Small tables with named rows and columns. After each table, cells are looked up by row and column.

fet
fields: til, zaf
tudubu: [142, 203]
luf: [198, 251]
mul: [79, 5]

What is the til of luf in fet?
198
What is the til of mul in fet?
79
What is the zaf of luf in fet?
251
What is the til of tudubu in fet?
142
What is the zaf of mul in fet?
5
What is the zaf of tudubu in fet?
203

fasan
|  | bol | dusazir | nekabe |
|---|---|---|---|
| lar | -4084 | -6186 | -2211 |
| dofo | -4455 | -874 | -1860 |
| nur | -3922 | 2297 | 5662 |
| zup | -4997 | 2400 | -5237 |
| mupi | -4294 | -1726 | -4616 |
| mevap | 1699 | -4253 | -4849 |
| dezumep | -7268 | -2992 | -2210 |
| dob | -3822 | -6431 | -6336 |
| ritugas | -9375 | -1568 | -365 |

What is the dusazir of lar in fasan?
-6186
What is the dusazir of mupi in fasan?
-1726
What is the nekabe of nur in fasan?
5662
What is the nekabe of dob in fasan?
-6336
What is the nekabe of mevap in fasan?
-4849
What is the bol of mevap in fasan?
1699
What is the dusazir of dezumep in fasan?
-2992
What is the dusazir of dob in fasan?
-6431
What is the bol of nur in fasan?
-3922
What is the nekabe of mupi in fasan?
-4616
What is the nekabe of dezumep in fasan?
-2210
What is the dusazir of mevap in fasan?
-4253
What is the nekabe of ritugas in fasan?
-365
Which row has the largest bol? mevap

Table rivu
         daligo  kez  ketudaz  guv  gol  gis  tutuped  karizov  les  vov
vilina      0.6  0.6      0.5  0.5  0.4  0.5      0.4      0.4  0.5  0.4
mel         0.3  0.3      0.4  0.4  0.5  0.4      0.5      0.5  0.5  0.6
ker         0.9  0.6      0.6  0.4  0.4  0.4      0.4      0.4  0.3  0.3
lumufik     0.3  0.4      0.4  0.4  0.5  0.4      0.5      0.5  0.4  0.5
fitebu      0.7  0.5      0.5  0.5  0.4  0.4      0.4      0.4  0.4  0.5
nifan       0.5  0.5      0.5  0.5  0.5  0.4      0.4      0.5  0.4  0.4
dala        0.7  0.6      0.5  0.4  0.4  0.5      0.4      0.4  0.4  0.4
movod       0.1  0.4      0.4  0.4  0.5  0.4      0.4      0.6  0.6  0.5
fesozuz     0.3  0.4      0.4  0.4  0.4  0.5      0.5      0.5  0.5  0.6
netud       0.5  0.6      0.5  0.5  0.5  0.4      0.4      0.3  0.4  0.4

tutuped of dala = 0.4
daligo of lumufik = 0.3
gol of netud = 0.5
guv of mel = 0.4
daligo of mel = 0.3
vov of mel = 0.6
daligo of nifan = 0.5
tutuped of ker = 0.4
kez of lumufik = 0.4
karizov of lumufik = 0.5
les of fesozuz = 0.5
gol of dala = 0.4
tutuped of fitebu = 0.4
guv of lumufik = 0.4

vaf =
         mik  vuneki  femo  tar  lep  zeg
zer       74     121   122  212   91  124
vura     137     109   107   18  129   96
fitave   138     108   104   15  128   92
kez      114     132   147  121  107  101
murogik  127     123   140   75  115   95
gete     139     108   110   28  125   97
vaz      113     130   148  108  113   96
kipo     122     131   143   89  112   93
zusob    141     104   105   23  127   92
nipe      61     110   104  244   81  135

lep of nipe: 81
vuneki of kez: 132
zeg of kez: 101
mik of fitave: 138
lep of kez: 107
tar of vura: 18
vuneki of nipe: 110

vurusir.tsv
	bunodi	bonape
fisab	122	23
gep	58	155
lovun	200	225
lumamib	85	127
ruvasam	58	148
kifupu	81	133
mikora	24	100
nuz	120	208
mab	67	97
zor	138	121
zofo	203	26
sovek	175	102
namo	137	117
vidof	122	64

bunodi of ruvasam: 58
bonape of namo: 117
bonape of ruvasam: 148
bunodi of gep: 58
bunodi of mikora: 24
bunodi of zor: 138
bonape of kifupu: 133
bonape of gep: 155
bunodi of mab: 67
bunodi of namo: 137
bonape of zofo: 26
bonape of lumamib: 127

tekinet:
|  | tabi | pon | nolile | gubuza | nugedu | gof | navudu | piveveg |
|---|---|---|---|---|---|---|---|---|
| posipi | 303 | 460 | 405 | 503 | 390 | 526 | 275 | 374 |
| gego | 287 | 341 | 600 | 343 | 414 | 484 | 479 | 543 |
| zoz | 496 | 454 | 385 | 349 | 449 | 572 | 306 | 283 |
| tupu | 605 | 252 | 519 | 352 | 332 | 392 | 585 | 502 |
| vigine | 459 | 361 | 540 | 387 | 387 | 377 | 540 | 508 |
| mif | 466 | 333 | 348 | 267 | 647 | 295 | 576 | 499 |
| pifig | 577 | 393 | 440 | 431 | 455 | 264 | 301 | 518 |
| getotif | 435 | 311 | 355 | 457 | 246 | 452 | 384 | 382 |
| ker | 348 | 325 | 293 | 281 | 407 | 438 | 482 | 419 |
| nal | 197 | 892 | 212 | 283 | 261 | 795 | 80 | 227 |
| linogem | 590 | 225 | 444 | 492 | 480 | 372 | 466 | 322 |

gubuza of mif is 267
nugedu of linogem is 480
nolile of gego is 600
pon of mif is 333
nolile of zoz is 385
pon of nal is 892
tabi of getotif is 435
pon of vigine is 361
navudu of mif is 576
gubuza of pifig is 431
nolile of mif is 348
tabi of linogem is 590
nugedu of ker is 407
nolile of vigine is 540
navudu of pifig is 301
piveveg of getotif is 382
gof of gego is 484
nugedu of mif is 647
nugedu of posipi is 390
navudu of getotif is 384
Which row has the largest tabi? tupu

